Below is a small trained network, with its code and all its weights. Each question gives an input and a target symbol and asks what happens when units are switched off, that is, made to give their printed mean instead of their output.

import numpy as np


def w(rows, s, z=0):
    codes = np.array(rows[::2]) - 128.0
    scale = np.full(codes.shape[1], s)
    scale[-1] = z or s
    return codes * scale


def f(y):
    return y / 2 * (1 + np.tanh(0.7978845608 * (y + 0.044715 * y**3)))


def softmax(a):
    e = np.exp(a - a.max(-1, keepdims=True))
    return e / e.sum(-1, keepdims=True)


def log_softmax(a):
    a = a - a.max(-1, keepdims=True)
    return a - np.log(np.exp(a).sum(-1, keepdims=True))


def net(x, mask):
    ids = ['αβγδεζθλμξω'.index(c) for c in x.split()]
    T = len(ids)
    res = E[ids] + P[:T]
    u = 0
    for l in range(2):
        r = res
        for j in range(2):
            rows = slice(3 * j, 3 * j + 3)
            q, k, v = (r @ M[l][rows].T for M in (Q, K, V))
            z = softmax(np.where(np.tri(T) > 0, q @ k.T / 3**0.5, -1e9)) @ v
            o = O[l][rows]
            res = res + np.where(mask[u + j], z, o[:, -1]) @ o[:, :-1]
        u += 2
        y = f(res @ A[l][:, :-1].T + A[l][:, -1])
        res = res + np.where(mask[u : u + 4], y, B[l][:, -1]) @ B[l][:, :-1]
        u += 4
    return log_softmax(res[-1] @ U[:, :-1].T + U[:, -1])


Q, K, V, O, A, B = {}, {}, {}, {}, {}, {}
E = w([
[113,203,157],'α',
[81,200,175],'β',
[63,86,228],'γ',
[145,75,88],'δ',
[116,194,140],'ε',
[93,183,132],'ζ',
[197,48,143],'θ',
[84,164,124],'λ',
[10,7,134],'μ',
[11,43,20],'ξ',
[151,58,29],'ω',
],0.015)
P = w([
[150,254,87],'0',
[181,181,123],'1',
[171,153,107],'2',
[170,126,93],'3',
[153,96,78],'4',
[148,66,54],'5',
[141,47,47],'6',
[149,25,35],'7',
],0.0079)
Q[0] = w([
[62,6,189],'L0H0',
[83,127,106],'L0H0',
[103,223,160],'L0H0',
[119,136,144],'L0H1',
[220,165,224],'L0H1',
[141,88,97],'L0H1',
],0.014)
K[0] = w([
[110,22,57],'L0H0',
[117,139,33],'L0H0',
[65,254,196],'L0H0',
[79,193,212],'L0H1',
[32,109,178],'L0H1',
[109,41,124],'L0H1',
],0.01)
V[0] = w([
[192,7,239],'L0H0',
[112,212,50],'L0H0',
[12,44,227],'L0H0',
[84,152,222],'L0H1',
[8,132,254],'L0H1',
[91,125,65],'L0H1',
],0.0073)
O[0] = w([
[154,139,225,41],'L0H0',
[205,136,82,164],'L0H0',
[2,166,147,182],'L0H0',
[128,85,93,16],'L0H1',
[71,106,21,1],'L0H1',
[135,101,53,208],'L0H1',
],0.0069,0.0047)
A[0] = w([
[2,110,227,63],'L0N0',
[126,89,107,153],'L0N1',
[156,80,107,134],'L0N2',
[175,108,151,254],'L0N3',
],0.0096,0.0033)
B[0] = w([
[90,174,59,254],'L0N0',
[185,90,67,164],'L0N1',
[224,169,192,157],'L0N2',
[66,4,141,165],'L0N3',
],0.011,0.0082)
Q[1] = w([
[112,123,99],'L1H0',
[132,110,141],'L1H0',
[220,189,188],'L1H0',
[167,39,41],'L1H1',
[28,133,144],'L1H1',
[1,84,98],'L1H1',
],0.0088)
K[1] = w([
[114,130,219],'L1H0',
[122,142,78],'L1H0',
[135,82,149],'L1H0',
[247,165,171],'L1H1',
[121,52,111],'L1H1',
[170,37,141],'L1H1',
],0.011)
V[1] = w([
[55,206,158],'L1H0',
[98,149,115],'L1H0',
[77,96,254],'L1H0',
[115,136,157],'L1H1',
[68,207,63],'L1H1',
[158,77,114],'L1H1',
],0.0093)
O[1] = w([
[156,129,125,156],'L1H0',
[90,124,158,171],'L1H0',
[64,128,126,8],'L1H0',
[86,254,143,99],'L1H1',
[109,151,120,105],'L1H1',
[145,70,81,175],'L1H1',
],0.0097,0.014)
A[1] = w([
[100,73,2,183],'L1N0',
[143,197,74,250],'L1N1',
[128,55,82,89],'L1N2',
[237,57,169,110],'L1N3',
],0.0068,0.011)
B[1] = w([
[116,75,174,250],'L1N0',
[160,141,217,199],'L1N1',
[230,244,13,166],'L1N2',
[30,210,120,195],'L1N3',
],0.011,0.018)
U = w([
[114,111,133,45],'α',
[175,70,246,254],'β',
[116,109,129,58],'γ',
[196,20,139,243],'δ',
[92,116,95,3],'ε',
[113,59,77,216],'ζ',
[45,72,119,197],'θ',
[111,106,129,57],'λ',
[110,147,96,90],'μ',
[98,164,117,92],'ξ',
[135,140,84,99],'ω',
],0.013,0.0052)

Each question gives the input, a string of symbols that net reads in full, and the target symbol t.
The units are the heads (3 rows each of Q, K, V and O) and the neurons (one row each of A and B). Each row of codes is followed by its name. A weight is (code - 128) times the scale printed after its matrix; where a second scale follows, it is the last column's (O, A, B and U).
mask holds one flag per unit, layer by layer, with each layer's heads first. A switched-off unit (its flag False) gives its mean, the last column of its rows in O or B, instead of its output. The means were averaged over made-up inputs and are rounded, as every weight is.
A unit's drop is (log p(t) with every unit on - log p(t) with that unit switched off) / (log p(t) with every unit on - log p(t) with every unit switched off).
The circuit of an input: a set's keep is (log p(t) with only the set's units on - log p(t) with every unit switched off) / (log p(t) with every unit on - log p(t) with every unit switched off). Starting from all 12 units, units are removed one at a time, each time the one whose removal leaves the highest keep (on an exact tie, the one counted first), for as long as the keep stays at least 0.8.
circuit, biggest first: the units of the circuit, biggest drop first
k most important neurons: the k neurons with the biggest drops, biggest first
top k neurons in layer l: the k neurons of layer l with the biggest drops, biggest first
which heads matter: for each layer, one digit per head in row order, 1 if its drop is at least 0.15 and else 0, layers parted by /
input μ μ μ β ξ β, target δ: circuit, biggest first => [L1N3]
input μ β ξ λ, target β: which heads matter => 00 / 01
input μ λ ξ α ξ ζ, target β: which heads matter => 00 / 01
input β ξ γ ξ β ξ ε, target β: 2 most important neurons => [L1N1 L0N3]
input μ α β ε μ β γ, target θ: circuit, biggest first => [L0H0 L0N0]
input α ω β δ β, target δ: 2 most important neurons => [L1N3 L0N2]
input ω λ β μ θ μ ε, target β: 4 most important neurons => [L0N3 L1N2 L0N0 L0N1]
input ω ε μ μ, target θ: which heads matter => 11 / 10
input ε ξ ω μ μ λ, target β: which heads matter => 01 / 00
input ω ω λ ε δ ξ λ γ, target δ: circuit, biggest first => [L1N3 L0H0 L0N0]
input ζ δ γ μ μ α α, target δ: 3 most important neurons => [L1N3 L0N2 L1N0]
input γ γ μ λ λ λ ε α, target β: top 3 neurons in layer 1 => [L1N3 L1N2 L1N1]
input β δ ξ μ, target δ: top 2 neurons in layer 0 => [L0N0 L0N3]
input δ ξ μ, target δ: which heads matter => 10 / 01
input θ λ μ β γ ξ ζ, target β: which heads matter => 00 / 00
input ω μ δ, target ζ: 3 most important neurons => [L1N3 L0N3 L1N1]
input β μ ξ, target δ: which heads matter => 01 / 00
input ω γ μ ω, target ω: top 3 neurons in layer 1 => [L1N3 L1N2 L1N1]
input θ μ θ μ μ ξ ζ α, target β: 3 most important neurons => [L1N3 L1N2 L0N0]
input ω ε β ξ μ ω γ, target ζ: most important neuron => [L1N1]
input θ ω θ, target θ: 2 most important neurons => [L1N3 L0N3]
